Each row is followed by its class.
[-189  371   57 -216 -351  125   -1  276  364 -126   88 -210  -33   25
 -172  -32  -69 -191  136  109 -200  103   72  -37   19  219  474  400
  129 -482 -150 -420] -> k72
[ -80  128    7  -36 -124   12   76  -22  -12 -127   96 -111  152 -103
 -185 -170  121   85    8  100   84  310  216  -30 -113   78  225  -35
 -335   66 -111   -9] -> k534
[ -99  105   -7  109  -58  202 -153   77  373  -11   26   79  103   14
  243 -201   -5 -117  -20   82   55  -45  149 -206   94   62  699  205
 -116 -420  147 -109] -> k131
[-153  282   -4  -92  217  101 -234  222  209   98 -116  101   54   -8
  118  -64    5  -64  -95  100  -81   84  292   36  310 -108  435   28
  -42 -548  231 -264] -> k208
[ 111  -47 -141   16  -25 -114  110  -62  227  -30   70  135   30  -35
    8 -106   68  -98   77   78  205   92  129    8  -24  -63   29 -217
   -1   76   72  -49] -> k792
[-125   95    0   64 -103  217 -249 -190  667 -115   28  571 -206  331
  -69 -522  132    6  -84  448  -77  -18  269  212  -23   22  669 -480
  142 -495  379 -217] -> k260
[ 197   12   48   21   77  -59  124   36  239   36  165   33  -98    8
  -42  -92   49   95   28  193  129   91  196 -114 -193  -29  211   56
 -235   58   92  -16] -> k534
[  14 -155  136  227  451  -88 -240  -57  -98  173  -69   -7  -93  -86
 -151  235    6   19  -41  -65  -51  -82  -68  -20   16 -116 -414   18
  -28 -263  358   77] -> k665
[ -92  112 -164 -166 -297  243   79  190  154 -190   -1 -479   39   80
  194  116  -47   -8   72 -223    7    7 -223   53   14   54   75  202
  107    9 -209    0] -> k618
[ 164  169 -196  155 -163  -48  198    1  411 -104   93   58   39   79
   77  -70  -54   30   66   19  157    0  210  -57   31  -19  116 -116
 -103   86  274   15] -> k208
[  88  254   91 -143  -70  128   60    4  104  -13   45 -101 -265   11
  -75 -180  -55   83   -2 -160  -92   28  132    1    2  128   88  -21
   23 -274  100   14] -> k72
[ 278 -122 -184   -9   11  -67   21   78  160  -73    5 -115  -21   -5
   18 -182  198   -2  -38   89  330   92  -41   93   20 -143  -89    7
  146  -23    1 -110] -> k396
[ 359 -421   96  103  382  -12   22 -135   12  249 -364  619   94 -175
 -158 -141  148  -68   20  146  270   -1  -99   76 -141 -209 -338 -379
 -279 -311  294   91] -> k752
[ 279 -281 -267  114  258 -104  -72  160  152  179 -114 -149  132  -97
   93  -17   63  -89  125  -88  271  -78 -167   59  183 -241 -302   16
  324  -88   68 -112] -> k396
[ 103 -341  215   30  288   31  139  149 -275    5   -2 -399 -135    6
 -140  207  110   13 -130  -24   50 -239 -222   55   28  -88 -271  160
  -40  -71 -142  -71] -> k208
[ -65  396   41 -271 -268  -21  321  -90  -21  222   96  487 -354  267
   -1 -166 -162   68  146  -15  -82 -112  125   -6  197   72  -53 -178
  361 -120  106   68] -> k131
[ 200  184   86 -130  -27  -29   26    2   82  -72   60  532  -54   50
   12 -358  176  199    8  324  137  136  210  -65 -185 -150  277  -35
 -135   -6 -126 -303] -> k618
[  44  134  207   73 -185  430   88 -295  215 -100 -245  327  138   70
 -172  -79 -145    7   62 -115 -165 -279  -86 -140   27  -45 -170 -116
 -246 -290  295  -10] -> k747
[-232  359  -79 -194 -219  186  362 -135  263  -34 -116  259  -27   12
  -68 -171   22 -164  143  139 -134 -102  -51  -57  -79   26   -6  -53
  212 -284  -94  -18] -> k396
[ -92  -81 -272  313  -94  368 -652  -13  173 -237  -53   -4  415  -26
  333    9 -148   21 -211 -394 -171  158  187  -63 -125   23  680  145
 -282 -226  129   36] -> k752
[  59  106 -126  -26  -15  -33  126  231  209   57  130 -156 -158  131
  177  -46   56  -15  -60  135  170  -56   40  -96  111  -30  292   82
   92   17   -7  -36] -> k792
[ 249   76 -427   82  308 -452 -205  196  -33  357  147  283   61  169
  455   13 -227  277  -54  -94  -14 -118   57 -122  486 -190  -52   30
  357  -17  478 -116] -> k534
[ 140  -22  -83  -35  137 -100  256   63  204  -66  123   60 -109  -34
    4  -22   91   55   43  152  204   33   47   46  -70  -88 -165   35
  -97   53   47   -9] -> k534
[-189 -283 -185   69 -264  296 -208 -190  231 -276  -41  218  103  198
  165  -69 -156    3 -254 -280   84   86  -21   71 -368  -16  255 -166
  110   66  218  183] -> k208
[ -50   76   23  -22 -302  226 -219  200  114   49 -133  198  -71  181
  -92 -147  -78  194 -264   63  -47  -48  187  -50  117    0  346  116
  -68 -331  124 -105] -> k752
[ 143  315    3    6  -89   34  205   42  350  -35   64  141  -20   22
  -71 -168  -19   -5    3  269   50  150  212  -67 -111  -47  307 -125
 -170  -48  111 -114] -> k665
[  90  260   73   94 -152   75   58  -68  202 -269 -178  156  363 -178
 -362 -318   10  -98 -141  152   -9  168  294   40    8  101   65   27
 -419 -248  280 -133] -> k618
[  40  185  -15   79   -3  169  210  -34   84  174 -249 -141 -267   31
  418  -70   29 -174  -61 -308 -112 -237 -159 -350  -37 -199  222 -133
  280  241 -397  252] -> k618
[ 237 -115  -80   11   91 -130  212   60  134    3  -47  -75 -148  -56
   57 -109  205  -80   30  134  350   22  -57  116  -38  -58 -172 -171
   28   55    2   77] -> k260
[-221   88  -14 -123 -208  270  -38   30   44  -44 -265  -52   13 -103
  -63  -79 -156  108 -159  -94 -155  197 -212   96  -12   68   73 -129
   85 -283  -83  114] -> k208
[ 115 -147 -169  184 -394  300 -224  143   35 -331  -13  -82  393   50
   50  303 -328  186  -68 -168  -43 -299 -265   45  -14   73 -320  318
 -257  -76  250 -135] -> k5
[-216  200  -60  -27 -170  177 -373  -25  173  143 -346  118  258  -82
   27  200  -95 -135 -127 -254 -107   66  -69 -274 -161  -87  -50  139
  -15    2  157  245] -> k260
[ -71  -53  -22   69 -241  146  405  -79  135 -125  175  -66  -56  168
   41  -47  -11 -244   29  -28  109 -195  -42 -136  -32   50   24  -55
 -198  271   38  140] -> k618
[-231   86  126  -52   84   34 -231   37 -321  385 -153  -14  108  -91
   84  200  -75   45  -52 -237 -106 -219  -98  -85  375   29 -188   67
  107  -92  175  292] -> k396
[-103  239  -41  -54  198   29  -45   58   94  232 -398  576 -141  -95
  142 -250  237   90 -145  301   18  162  -98   40   43 -126   -5 -170
 -138 -454  185  197] -> k747
[  17 -171 -233  -90  -46  -87 -317   79 -160   62 -128  344  313  -38
  -39   -5  -51  591 -276 -171   54  285  -30  218   35  -29 -225  -99
 -188  -62  385  212] -> k72
[  70 -194  -84  144  -41   55 -286  -16  269 -213   76   41  350 -149
 -148   -8  162   97  -42  -55  170  294  275   18 -172  -55  225  107
 -476   11  100  -46] -> k665
[  48  121  -48   25 -223  102   83  111  332 -203  159 -202  -17   94
 -102 -176   64  142    3  131  171  148  268 -112 -199  -24  379  105
 -173   13   13 -205] -> k396
[-145 -160  451   26   83  159  142  -49  -73  236 -197  370 -437  141
 -185 -157  198 -332  -92  224  125 -215   37  211  141  -20   -8 -268
   88 -321  105  118] -> k5
[-289  387  134 -190 -412  101  327   40  284  122    7  175 -151   72
  -82 -301   52  -26  -39  340  -22   97  343  -31   -3  219  593 -164
 -199 -277  117  115] -> k752
[   3  -56   10   72  249  -34 -402  226 -184  159 -248   59   27   17
   57   48  177   15 -427   97   44   41 -179  125  230 -149 -364   83
 -340  -98  487  178] -> k792
[ 124   26 -237  143 -271  111 -311  159  166  -98 -132   -5  171  121
  156   -1  -16  151 -241   15  117    0  -86   20  144 -166  -32  -34
  -91 -124  288 -128] -> k486
[  28  157 -108  -41 -106   12  225  167  304    3    6 -203  -52  -60
   45  -47  134   23  -10   83  182  138   28  -86  -96  -30  111  119
 -123  -28  -20   99] -> k5
[ 261  -44 -186  221  -12 -190 -461  227  -77   37   40  301  148  243
  223   45   78 -133 -264  -50   31 -248  -12  178  273 -214 -212  107
  165  200  372 -183] -> k396
[  86  164  -77  124  -85   44   23   51  258  -13    6   47  -68   73
  168 -158  106   -6  -27   98  220   30  207  -67  -89  -41  285  -92
 -117  -66  179   43] -> k534
[ 171   63 -134 -146 -121  -45  212  245  274  -37  211  -89  -52   -3
   51  -33   41   78   40  163  239   74  168 -128 -112  -30  191  219
 -179   55  -55 -148] -> k792
[  94  145  -18   82  -85   -1   52   63  160   76   53 -126  -90  -11
   13 -181   36 -192  -81  -27   -8  -17  196 -167  163   20  298  -55
  -87 -107   49  -36] -> k534
[ -15 -138  241  101  105  286  248  -54 -125  -99  -57  -92 -149  -99
 -116  -13   27 -246  -86   -6  -64 -239  -93 -122 -209   55  -85   88
 -333 -150 -119   57] -> k72
[-317  222  188  -65  -23   61   86  -68   -9  193 -237  521 -166   55
   14 -113  218  -11   71  204   97   78  164   81 -210   24  195 -310
  -49 -139   43  274] -> k618
[-342  125  282 -300  362   37 -185  -49 -356  526 -397   99  -95  -65
 -381  -45 -100   52  -91   72 -132  111 -218  -59  263  -99 -401 -329
  290 -216  159  172] -> k208
[ -34  205  132  -42  205  -12   -9 -106  207  201 -161  335 -145   40
 -210 -195    8   84  210  137  -92 -139   -9  -40  251 -107 -112 -207
  372 -459  143 -222] -> k665
[   2  206    1  -44 -271   83  289   43  313 -131   63  -81  -27   15
  -17 -122   31 -105  116  131  123   -8  210  -94  -69   88  393   67
    8  -88 -178 -127] -> k486
[ 138   69  -63   -3   69 -128   43   36  105   51   96   27   33   29
  117 -165  129  121    8   71  234  129  192  -17  -27 -111  115 -108
 -106  190  126   21] -> k752
[  55 -453  141   91   76  211  -96  318   11 -241  116 -152 -244  144
   49  -93  160   91 -297   86  291 -263   70  229  239   20  147  220
 -299 -270  134 -172] -> k747
[ -11   14  -37  -90  144 -138   46  243    1   83   50 -445    5 -243
 -243  260 -137  278   16 -134   -3  165  -25    3  357  -19 -352  243
   -2 -138    3  -33] -> k747
[  49 -259 -255 -144  140  -90 -164  391 -246   18    9 -661 -136  -43
  267  191  -16  163 -132 -314  -20   55 -447   54  219    0 -229  282
  129   65 -244   48] -> k752
[ 229   79 -188  -65  155 -196   81  188  308  121  193   -9 -252   54
  283 -147   95  -34   32  158  214   86   98  -57  -31 -103  194    0
   96   35  119  -77] -> k72
[  -8  -54 -226   15   65 -219 -182   51  -18  -32  170  247  451   84
  128  172 -155  104    0  -36  -47  -53  -17   64  235  -15   69  -29
   69  164  233 -154] -> k665
[ 129   16  -23   -5  -75  -17  113   65   85 -143  130  -91  -37    1
  -42 -203  145  237 -121   45  149  183  313   26 -227   28  294  123
 -213   31  -48   -1] -> k792
[ 214  232  -84  127   41  -98  178  130  208  -87  214  -40  -81  -24
  171 -149  162  -41   76  273  282  113  298   -1  -59  -53  286   29
 -158   13   15 -149] -> k72
[ 233   69 -105  121 -174  194  213  -51  392 -207   30   18  -14   30
   35 -273  132 -162  -30  134  229  -35  116 -186  -99  -74  278   54
 -168  -82  -74 -101] -> k486
[ -92   38  203   45   55   50 -440   39 -372  -66  -74  159  480 -171
 -232  -59   90  403 -226 -213   47  613  419  107 -227   90  431   73
 -676 -118  177  121] -> k534
[ 379 -111 -131   85   65  -48   -3  106  394  -65   24   26    3   68
   76 -133   82    7  -27  126  333    6   -7    0  -33 -150   37  -60
  -28   47  207 -100] -> k131
[ -82   96    3 -210   38  261  192  126  111  -36 -263  -49 -154  -26
  -81 -148  118  281 -105   49  113    0 -171   11 -121   36  -16  135
   37 -410  -97  149] -> k72
[ -95  -76 -129  -39   81  -54 -276  -10 -150  247 -317  241  286  -54
   43  -16   56  206 -138 -247   36  208 -106   40   34 -169 -206 -136
   56   13  203  238] -> k72
[  65 -320 -314  -56  217 -371  -72   57   31  219  308  244   30  217
  329 -352 -164   25  -65   32  101 -145  204   98  507   19  238 -349
  242   90  521 -142] -> k665
[ 178  -30 -148   25 -117  -63  309  102  329 -119  202  -53 -112   27
   53  -94   92  -74   67  304  274  -62  -55   -5   12  -23  -31  -92
 -116  106   34 -101] -> k5
[ 188 -212   -5    4  473 -467  246  198 -181  106   57 -265 -351 -146
  -52  139  297    8  275   76  259 -199 -125  346  297  -51 -708 -112
  340   10 -114  -76] -> k396
[  83  109  -12    4   87    1   81  -71  150   53 -178  330   38  -61
  -46  -63   19   90   30  171    4    4   45 -137 -229  -88   85  -37
   39 -260    4  -66] -> k5
[ 284 -270  -93  -44  213 -251 -376  267 -253   15  228  276  304  153
   -5  309 -162  382  -38   25  131 -118 -145   67  159 -161 -535  326
 -181   47  512 -381] -> k792
[ 143  -55  101  202   41  143 -188  -40  337 -211   56   62   47  -26
  -93 -131   95  -97  -32  207  125  100  252   21 -171  -31  330  -52
 -358 -166  173 -181] -> k131
[ 129 -190  -50   73  310   31 -188   25  145  247  -40  465   12  203
  255  119  -93  161  -69 -133  -85 -231  -81 -134 -101 -235   13  160
   64  119  231  130] -> k486
[ 279 -172 -111   40   52 -194 -299  294  -31  138  -62  145  166  -11
   45   49   -9  -29 -168 -109   42   91  -84   42  232 -102 -131  163
 -172   -5  248 -113] -> k486
[ 106   79  -40   21  465 -304  -79  139   39   94  305  538  -58  -58
  125  -88   98  141  -50  157   83  190  426    5   28 -107  165  183
 -324 -116  305 -107] -> k752
[-109   21  216   27  183  -60 -408   77 -269  267 -240  228  241 -153
 -107  103  -30  181 -214 -120 -163  112   18  -26  150  -94 -131  107
 -206 -105  255   91] -> k208
[ -50  237  205  158  287  -80 -138 -193  529  176  128  899 -163  163
   77 -214  132   23  267  532   -8 -176  493  -27   -6  -44  442 -199
 -161 -410  583 -168] -> k618
